Each row is followed by its class. Each block has new classes.
[ -0.1   4.3 -15.3   6.0  -2.7  -1.3   0.2   2.0   4.1  -3.7  -0.3  -5.8
  30.3  28.6   0.7   9.4 -22.4  -2.8   1.4 -10.5   0.8  -3.9  -7.3 -16.6
   7.0  -6.7   1.3   8.4   0.8] : (27)
[ -4.0  12.6 -16.8  10.1  -5.9   4.5   5.8   7.5  12.4  -0.1  12.2  -7.7
   5.4  42.3   6.4   9.0   9.3   4.1   2.1  -7.9   2.8   2.0   2.6   1.7
   2.1   2.5  -4.9   0.9   3.4] : (33)
[ -2.9   8.2  11.3   4.1  -0.7   5.1   4.4   1.2   7.2   3.4   3.6   5.6
 -10.1  25.2  -2.7  -5.9  43.2 -19.2  12.5  -0.4   1.3  -8.4  -3.7 -28.0
 -16.3 -11.1  -4.7  -4.7 -11.1] : (27)
[ -5.1  11.5   5.3   4.0  -2.2 -12.3 -15.6  -9.4   8.8  -1.9   0.3   1.5
 -23.2   4.9  -0.9   2.2  12.9  -5.5   3.2  -6.1   0.9  -8.7  -3.4 -11.3
   6.4  -3.7  -1.0   1.6  -6.3] : (29)
[  3.7  21.2 -13.2   4.2  -4.6   8.9   6.8  -4.2   9.0  -1.2  12.3   6.4
   5.2  52.7  12.1  -6.3  -5.0  -4.3   1.6   3.3  -4.9  -7.2  11.8 -15.1
   4.6   2.0  -1.6   0.0  -6.7] : (33)
[ 13.0  50.7  20.1  20.0  -1.3 -18.1  23.6 -11.0   1.6  -5.4   5.2  27.3
   2.1  26.6  -4.6 -23.9 -14.5  18.8  -6.7  -0.5 -31.3 -23.5   5.3   0.2
   5.6  14.1   0.9  16.7 -11.2] : (29)
[-25.7   1.0  -3.9   3.9  -2.7   6.0   4.2 -10.6  14.8  -1.9   4.5  -8.3
  13.7  48.1   1.0   8.2   1.0 -13.2   3.8  -4.7   0.2   2.7  -1.5  -2.6
   0.4  -1.8   3.1   5.3  -2.0] : (29)
[  8.6   9.5  -7.4   1.9   8.4   1.5   1.8  -4.3   6.3  -6.5   0.6   2.3
  10.1  68.1   0.0  10.1 -46.4   9.1   1.9  -8.3  -1.2   4.1   7.2 -14.4
  13.9  -2.3   1.5  18.4  -0.8] : (33)
[ -9.7   4.0   1.0  -2.9   2.0  11.6  -0.2  -0.4  14.8  -6.3  -5.1  -8.4
  -0.8  21.7  -6.5   7.8  20.3  -8.5   9.6  -7.2   5.2  -5.8  -5.9  12.0
  -5.5 -10.5  -5.4  -3.4  -4.8] : (29)
[ -5.7 -13.1  -4.1  10.6   4.2   4.7 -27.0   4.0  -2.6  -3.9   6.6   5.9
  28.5  51.6  -8.5  12.4 -46.5   7.1   7.1  -3.9   1.5  -1.7   3.7  -7.3
  14.2  -2.8   4.3   7.4   0.4] : (27)
[ -5.9  -5.0  10.5   2.8  -2.6   1.1 -12.9  57.6   3.7   4.1  13.4  -4.7
  16.6  23.3 -13.7   6.1  -0.9   5.4  -2.5  -4.6  -6.6  -4.8  -1.6  26.3
   5.4  -1.0   0.3   6.6   1.0] : (27)
[18.9 22.6 -9.0  4.9  2.0 11.0 -8.0 -6.6  2.0 -1.7  5.5  9.3  0.4 29.9
 10.5 -3.0 11.3  4.0 -0.3 -2.7 -5.5  1.3 14.9  2.6 -0.8  0.4  1.4 -2.3
  2.5] : (33)
[  0.6  18.4   8.0   2.9  -1.5   4.4   6.2  -4.0  16.3  -1.0   2.2   7.6
  -9.8  25.7  29.1  -2.3  27.3   0.1  -5.4  -4.5  -4.7 -15.4   1.8  14.9
  -6.4  -3.4  -0.4   4.6  -2.9] : (29)
[ 12.6  18.3   9.2   4.6  -0.7   4.5   4.1 -21.0  -1.4  -0.2  11.6  -0.7
 -10.2  16.3   8.3  -8.2   8.0  11.5   2.9   2.4  -3.4 -12.5   1.7   2.6
 -13.1  12.0   0.1 -20.3  -0.4] : (33)
[  2.4 -13.6  -3.7   2.2   2.4  15.4  -4.1   2.5  -9.9   6.6   8.2   0.7
  14.7  12.9  10.3   1.1  17.8 -17.2  12.1   5.5   4.8  -5.5   4.8 -12.4
   3.4 -10.9   2.2 -15.7  -0.5] : (33)
[  8.0  14.4 -11.3   4.4   3.3  -4.1   6.1  -1.7   1.2  -3.7  10.9  -4.0
 -13.8  17.3   6.5   7.3   7.7   9.7  -0.4  -3.9   1.8 -14.2 -13.1 -10.9
  -6.2  16.5   4.3 -12.9  -1.2] : (33)
[ -2.7  13.5  -4.8  -2.1   2.2   1.9   3.8   2.9  13.4 -21.8   3.3   6.2
  14.8  56.7  -4.0  13.2 -26.1  19.1  -4.0  -6.1   1.4  15.4   5.6  18.3
  10.2   4.9  -1.1  17.2   4.2] : (27)
[ -7.2   4.6   4.4   4.5   4.0  -3.8   9.3  -7.8   8.6  -4.4   2.9  -0.3
  -5.7  25.5  -5.1  11.9 -13.7  -2.3   2.0  -9.2  -1.6  -4.9  -5.6   3.8
  11.7   2.3   0.4  10.1  -4.7] : (27)
[  8.1  12.0  -6.2  11.3  -5.5   5.9  -2.4  -1.9  -4.5  -2.3   4.7   1.3
  18.6  48.2   9.8   4.9 -35.2   5.0   5.8  -7.1   1.6   0.2  -4.5 -13.5
  10.0   5.4  -0.9  -6.0   8.2] : (33)
[-16.0   0.2   2.7   0.4  -0.9   8.6  -7.1   5.6  10.6   7.8  -6.0  -5.2
  -1.6  20.6  -4.8   1.6  13.5  -1.3  -2.8  -0.8  -0.2  -4.1  -5.8   3.6
 -11.0   3.4   3.2  -3.4  -0.9] : (27)
[ 12.7  16.0  16.0  -3.0   5.7   1.4  23.4  -4.3  15.3   2.2  -1.4  -5.5
 -12.8  -8.9 -11.8 -14.0  27.2   7.8   5.3   0.6  -7.9 -12.8  -2.3  18.3
 -11.4   0.4  -2.7   8.0 -14.6] : (27)
[ 18.9  21.7  -9.1  11.1   0.2  -1.4   2.3  -1.6 -17.1   6.6  12.9  16.2
  11.5  32.2  17.0  -8.9   3.2  -2.8  10.5   5.3   1.5  -8.3   2.2 -30.7
   0.6   8.7   0.1  -4.5  -2.9] : (33)
[  0.8   5.5  -3.8   1.4  -0.1   7.8  -6.6   3.3  -0.5  -0.5   7.4  -1.2
  -0.6   7.1   2.0  25.9  11.6   5.8   1.5   0.5   5.3  -5.7   3.5   4.5
  -4.3   7.6  -3.2 -22.3   1.3] : (33)
